Here is a tiny trained network, its code and every weight. The questions are about switching its units off for an input and a class, where a switched-off unit gives its printed mean instead of its output.

import numpy as np


def w(rows, s, z=0):
    codes = np.array(rows[::2]) - 128.0
    scale = np.full(codes.shape[1], s)
    scale[-1] = z or s
    return codes * scale


def norm(h):
    return h / np.sqrt((h * h).mean(-1, keepdims=True) + 1e-5)


def f(y):
    return y / 2 * (1 + np.tanh(0.7978845608 * (y + 0.044715 * y**3)))


def log_softmax(a):
    a = a - a.max(-1, keepdims=True)
    return a - np.log(np.exp(a).sum(-1, keepdims=True))


def net(x, mask):
    res = np.array(x, float).reshape(1, 4) / 4 @ E
    u = 0
    for l in range(2):
        y = f(norm(res) @ A[l][:, :-1].T + A[l][:, -1])
        res = res + np.where(mask[u : u + 6], y, B[l][:, -1]) @ B[l][:, :-1]
        u += 6
    return log_softmax(norm(res)[-1] @ U[:, :-1].T + U[:, -1])


A, B = {}, {}
E = w([
[194,137,160,68,254,154,210],'x0',
[145,157,214,155,127,185,92],'x1',
[81,145,136,43,145,62,60],'x2',
[181,138,253,141,15,44,98],'x3',
],0.0058)
A[0] = w([
[100,60,118,136,184,95,199,89],'0.n1',
[139,167,197,67,175,99,205,15],'0.n2',
[139,72,19,115,184,158,191,3],'0.n3',
[1,82,120,132,125,65,103,125],'0.n4',
[152,154,155,140,184,108,158,128],'0.n5',
[172,149,184,125,65,96,121,62],'0.n6',
],0.0089,0.0051)
B[0] = w([
[141,229,57,82,131,160,169,186],'0.n1',
[125,233,174,151,156,3,175,192],'0.n2',
[206,244,22,155,89,241,197,254],'0.n3',
[20,173,81,68,138,119,65,237],'0.n4',
[12,75,100,106,196,106,134,181],'0.n5',
[77,143,178,157,39,188,187,209],'0.n6',
],0.0066,0.0042)
A[1] = w([
[125,113,26,168,87,150,145,202],'1.n1',
[140,96,254,126,65,97,86,16],'1.n2',
[114,126,196,85,254,42,166,98],'1.n3',
[143,60,163,163,203,211,61,13],'1.n4',
[119,136,51,113,159,147,156,2],'1.n5',
[98,121,203,164,84,82,101,95],'1.n6',
],0.0081,0.0036)
B[1] = w([
[188,46,155,74,167,63,106,253],'1.n1',
[79,97,100,151,2,207,252,221],'1.n2',
[224,159,230,216,154,56,42,217],'1.n3',
[30,61,188,217,213,239,88,129],'1.n4',
[217,186,100,184,116,194,209,177],'1.n5',
[141,153,74,63,156,189,250,216],'1.n6',
],0.0076,0.0049)
U = w([
[93,64,182,184,170,213,118,80],'0',
[104,145,184,142,155,146,76,1],'1',
[195,203,247,148,177,65,158,136],'2',
[218,36,116,142,116,103,112,46],'3',
[53,131,94,47,97,91,48,130],'4',
[92,124,187,128,16,157,213,208],'5',
[188,175,53,99,191,184,173,199],'6',
],0.016,0.0053)

Each question gives the input, the list of numbers given to net, and the class t.
The units are the neurons (one row each of A and B). Each row of codes is followed by its name. A weight is (code - 128) times the scale printed after its matrix; where a second scale follows, it is the last column's (A, B and U).
mask holds one flag per neuron, layer by layer. A switched-off neuron (its flag False) gives its mean, the last column of its row in B, instead of its output. The means were averaged over made-up inputs and are rounded, as every weight is.
A unit's drop is (log p(t) with every unit on - log p(t) with that unit switched off) / (log p(t) with every unit on - log p(t) with every unit switched off).
The circuit of an input: a set's keep is (log p(t) with only the set's units on - log p(t) with every unit switched off) / (log p(t) with every unit on - log p(t) with every unit switched off). Starting from all 12 units, units are removed one at a time, each time the one whose removal leaves the highest keep (on an exact tie, the one counted first), for as long as the keep stays at least 0.8.
circuit, biggest first: the units of the circuit, biggest drop first
k most important neurons: the k neurons with the biggest drops, biggest first
k most important neurons of layer l: the k neurons of layer l with the biggest drops, biggest first
drop of u: that unit's drop, to one decimal
input [6,2,-7,7], class 5: circuit, biggest first -> 1.n2, 0.n3
input [-1,3,-5,-3], class 0: most important neuron of layer 0 -> 0.n2
input [6,8,-6,-1], class 2: 2 most important neurons -> 1.n3, 0.n2
input [7,-1,5,-3], class 2: 2 most important neurons -> 0.n2, 1.n3
input [3,-1,2,6], class 5: 2 most important neurons -> 0.n6, 1.n2
input [8,6,-3,-3], class 2: circuit, biggest first -> 1.n3, 0.n2
input [7,3,-3,-2], class 2: circuit, biggest first -> 0.n2, 1.n3
input [-4,-1,-7,-3], class 3: 2 most important neurons -> 1.n1, 1.n6
input [8,-7,-5,3], class 2: 3 most important neurons -> 0.n2, 1.n3, 1.n6
input [2,8,0,0], class 0: 2 most important neurons -> 1.n4, 0.n1
input [-3,5,-1,-2], class 0: 2 most important neurons -> 0.n3, 1.n4
input [8,2,0,-3], class 2: 2 most important neurons of layer 1 -> 1.n3, 1.n6
input [-5,0,2,2], class 4: 2 most important neurons -> 0.n4, 1.n5
input [-5,-7,2,5], class 4: circuit, biggest first -> 0.n4
input [-7,1,2,2], class 4: 2 most important neurons of layer 0 -> 0.n4, 0.n2
input [7,-3,5,-2], class 2: 2 most important neurons -> 0.n2, 1.n3
input [-4,8,5,-7], class 4: 2 most important neurons -> 0.n4, 1.n3
input [3,-3,3,0], class 2: 2 most important neurons -> 0.n2, 1.n3
input [6,1,-6,8], class 5: drop of 0.n6 -> 0.8
input [-8,6,0,-8], class 4: drop of 1.n3 -> 0.1
input [-8,-5,-6,-2], class 3: drop of 1.n1 -> 0.6
input [-8,0,-1,-5], class 4: most important neuron -> 0.n4
